Here is a tiny trained network, its code and every weight. The questions are about switching its units off for an input and a target symbol, where a switched-off unit gives its printed mean instead of its output.

import numpy as np


def w(rows, s, z=0):
    codes = np.array(rows[::2]) - 128.0
    scale = np.full(codes.shape[1], s)
    scale[-1] = z or s
    return codes * scale


def norm(h):
    return h / np.sqrt((h * h).mean(-1, keepdims=True) + 1e-5)


def f(y):
    return np.maximum(y, 0)


def softmax(a):
    e = np.exp(a - a.max(-1, keepdims=True))
    return e / e.sum(-1, keepdims=True)


def log_softmax(a):
    a = a - a.max(-1, keepdims=True)
    return a - np.log(np.exp(a).sum(-1, keepdims=True))


def net(x, mask):
    ids = ['ΔΣΩβηψ'.index(c) for c in x.split()]
    T = len(ids)
    res = E[ids] + P[:T]
    q, k, v = (norm(res) @ M[0].T for M in (Q, K, V))
    z = softmax(np.where(np.tri(T) > 0, q @ k.T / 4**0.5, -1e9)) @ v
    res = res + np.where(mask[0], z, O[0][:, -1]) @ O[0][:, :-1]
    y = f(norm(res) @ A[0][:, :-1].T + A[0][:, -1])
    res = res + np.where(mask[1:25], y, B[0][:, -1]) @ B[0][:, :-1]
    return log_softmax(norm(res)[-1] @ U[:, :-1].T + U[:, -1])


Q, K, V, O, A, B = {}, {}, {}, {}, {}, {}
E = w([
[119,131,125,155],'Δ',
[142,80,136,153],'Σ',
[78,137,125,135],'Ω',
[39,159,52,99],'β',
[137,187,1,230],'η',
[102,125,101,129],'ψ',
],0.02)
P = w([
[231,127,176,74],'0',
[186,238,2,143],'1',
[42,137,150,224],'2',
[196,189,10,142],'3',
[8,66,163,198],'4',
[188,160,4,141],'5',
[17,32,174,151],'6',
[192,198,5,142],'7',
],0.0085)
Q[0] = w([
[119,156,203,124],'H1',
[186,234,95,182],'H1',
[175,89,2,142],'H1',
[133,156,181,109],'H1',
],0.024)
K[0] = w([
[86,124,148,184],'H1',
[164,242,249,114],'H1',
[222,142,127,13],'H1',
[128,121,168,175],'H1',
],0.02)
V[0] = w([
[128,115,107,103],'H1',
[140,11,40,115],'H1',
[89,148,212,183],'H1',
[92,62,227,89],'H1',
],0.011)
O[0] = w([
[115,159,144,131,161],'H1',
[150,215,196,183,217],'H1',
[149,10,92,122,1],'H1',
[35,76,69,194,62],'H1',
],0.012,0.0071)
A[0] = w([
[148,88,109,133,120],'N1',
[135,83,199,221,88],'N2',
[138,58,232,201,62],'N3',
[129,155,133,111,122],'N4',
[217,77,123,119,170],'N5',
[137,122,141,125,78],'N6',
[173,140,85,183,109],'N7',
[26,120,188,29,79],'N8',
[16,89,230,173,11],'N9',
[142,145,128,123,121],'N10',
[160,121,70,65,48],'N11',
[46,27,239,78,169],'N12',
[128,98,253,66,162],'N13',
[163,122,36,169,176],'N14',
[124,93,149,82,76],'N15',
[151,109,28,65,148],'N16',
[143,83,16,109,120],'N17',
[27,93,147,243,99],'N18',
[158,50,187,59,12],'N19',
[166,135,124,172,130],'N20',
[161,158,129,113,129],'N21',
[174,125,64,160,2],'N22',
[104,84,114,132,141],'N23',
[18,139,116,74,121],'N24',
],0.017,0.0068)
B[0] = w([
[105,126,137,149,161],'N1',
[117,190,137,194,203],'N2',
[169,135,167,229,197],'N3',
[127,98,132,124,218],'N4',
[101,139,162,136,171],'N5',
[124,124,134,131,128],'N6',
[95,160,119,105,201],'N7',
[87,200,103,161,153],'N8',
[101,90,109,254,191],'N9',
[127,108,120,132,186],'N10',
[140,176,112,160,151],'N11',
[124,105,9,147,196],'N12',
[182,126,83,143,232],'N13',
[142,88,169,134,238],'N14',
[103,116,117,86,132],'N15',
[187,83,118,120,200],'N16',
[101,181,156,171,219],'N17',
[161,99,162,15,253],'N18',
[108,29,135,130,135],'N19',
[112,126,122,99,205],'N20',
[123,94,103,143,242],'N21',
[104,145,71,135,148],'N22',
[116,125,109,134,178],'N23',
[75,151,123,131,177],'N24',
],0.055,0.0057)
U = w([
[69,30,35,108,48],'Δ',
[211,117,64,116,168],'Σ',
[137,89,183,91,254],'Ω',
[90,8,165,177,113],'β',
[149,159,237,214,105],'η',
[62,198,103,143,100],'ψ',
],0.015,0.007)

Each question gives the input, a string of symbols that net reads in full, and the target symbol t.
The units are the heads (4 rows each of Q, K, V and O) and the neurons (one row each of A and B). Each row of codes is followed by its name. A weight is (code - 128) times the scale printed after its matrix; where a second scale follows, it is the last column's (O, A, B and U).
mask holds one flag per unit, heads first, then neurons. A switched-off unit (its flag False) gives its mean, the last column of its rows in O or B, instead of its output. The means were averaged over made-up inputs and are rounded, as every weight is.
A unit's drop is (log p(t) with every unit on - log p(t) with that unit switched off) / (log p(t) with every unit on - log p(t) with every unit switched off).
The circuit of an input: a set's keep is (log p(t) with only the set's units on - log p(t) with every unit switched off) / (log p(t) with every unit on - log p(t) with every unit switched off). Starting from the 12 units with the biggest drops (on a tie, the unit counted first), units are removed one at a time, each time the one whose removal leaves the highest keep (on an exact tie, the one counted first), for as long as the keep stays at least 0.8.
units of the circuit, in order: the units of the circuit, biggest drop first
unit that matters most: the unit with the biggest drop
k most important neurons: the k neurons with the biggest drops, biggest first
drop of u: that unit's drop, to one decimal
input β ψ Ω, target Δ: units of the circuit, in order	N12, H1
input ψ β Δ Σ η Δ Δ Ω, target ψ: 4 most important neurons	N18, N3, N14, N9
input β Δ Ω Σ ψ ψ Ω Δ, target Δ: 2 most important neurons	N17, N2
input β Δ Σ Σ, target Δ: 2 most important neurons	N17, N18
input Ω ψ ψ Ω Σ η, target β: unit that matters most	N14
input η ψ Σ ψ Σ Σ, target Σ: units of the circuit, in order	H1, N3, N17
input Δ ψ ψ Ω ψ ψ ψ, target Σ: units of the circuit, in order	H1, N13
input β Σ Δ ψ Σ Δ, target Δ: 3 most important neurons	N17, N2, N18
input β η Σ Δ Σ ψ Ω β, target Δ: units of the circuit, in order	N17, N2, N13
input ψ β Δ η, target ψ: 3 most important neurons	N18, N7, N3
input Ω Σ Δ β Σ Σ, target β: 2 most important neurons	N14, N17
input η ψ Σ β Ω Σ, target Σ: units of the circuit, in order	H1, N3
input ψ ψ ψ Δ, target ψ: 3 most important neurons	N18, N3, N13
input ψ Σ ψ ψ Σ β Ω, target Δ: units of the circuit, in order	N12
input Ω ψ Ω β, target β: 3 most important neurons	N14, N16, N17
input ψ Ω ψ Ω Δ η, target ψ: 2 most important neurons	N7, N18
input Δ ψ Σ ψ ψ Σ ψ ψ, target η: 3 most important neurons	N17, N14, N16
input β ψ Σ β ψ β, target Δ: 3 most important neurons	N17, N2, N3
input β Δ Ω Δ ψ ψ, target Δ: 2 most important neurons	N3, N18
input β Ω Δ η ψ ψ β ψ, target Δ: 4 most important neurons	N3, N18, N17, N2
input ψ ψ Δ ψ η, target Ω: unit that matters most	N18
input ψ ψ ψ Δ η Ω, target ψ: drop of N14	0.4
input ψ η Σ ψ Σ Δ Σ Σ, target ψ: drop of N18	0.9
input Ω β Δ Σ, target β: drop of N14	0.6
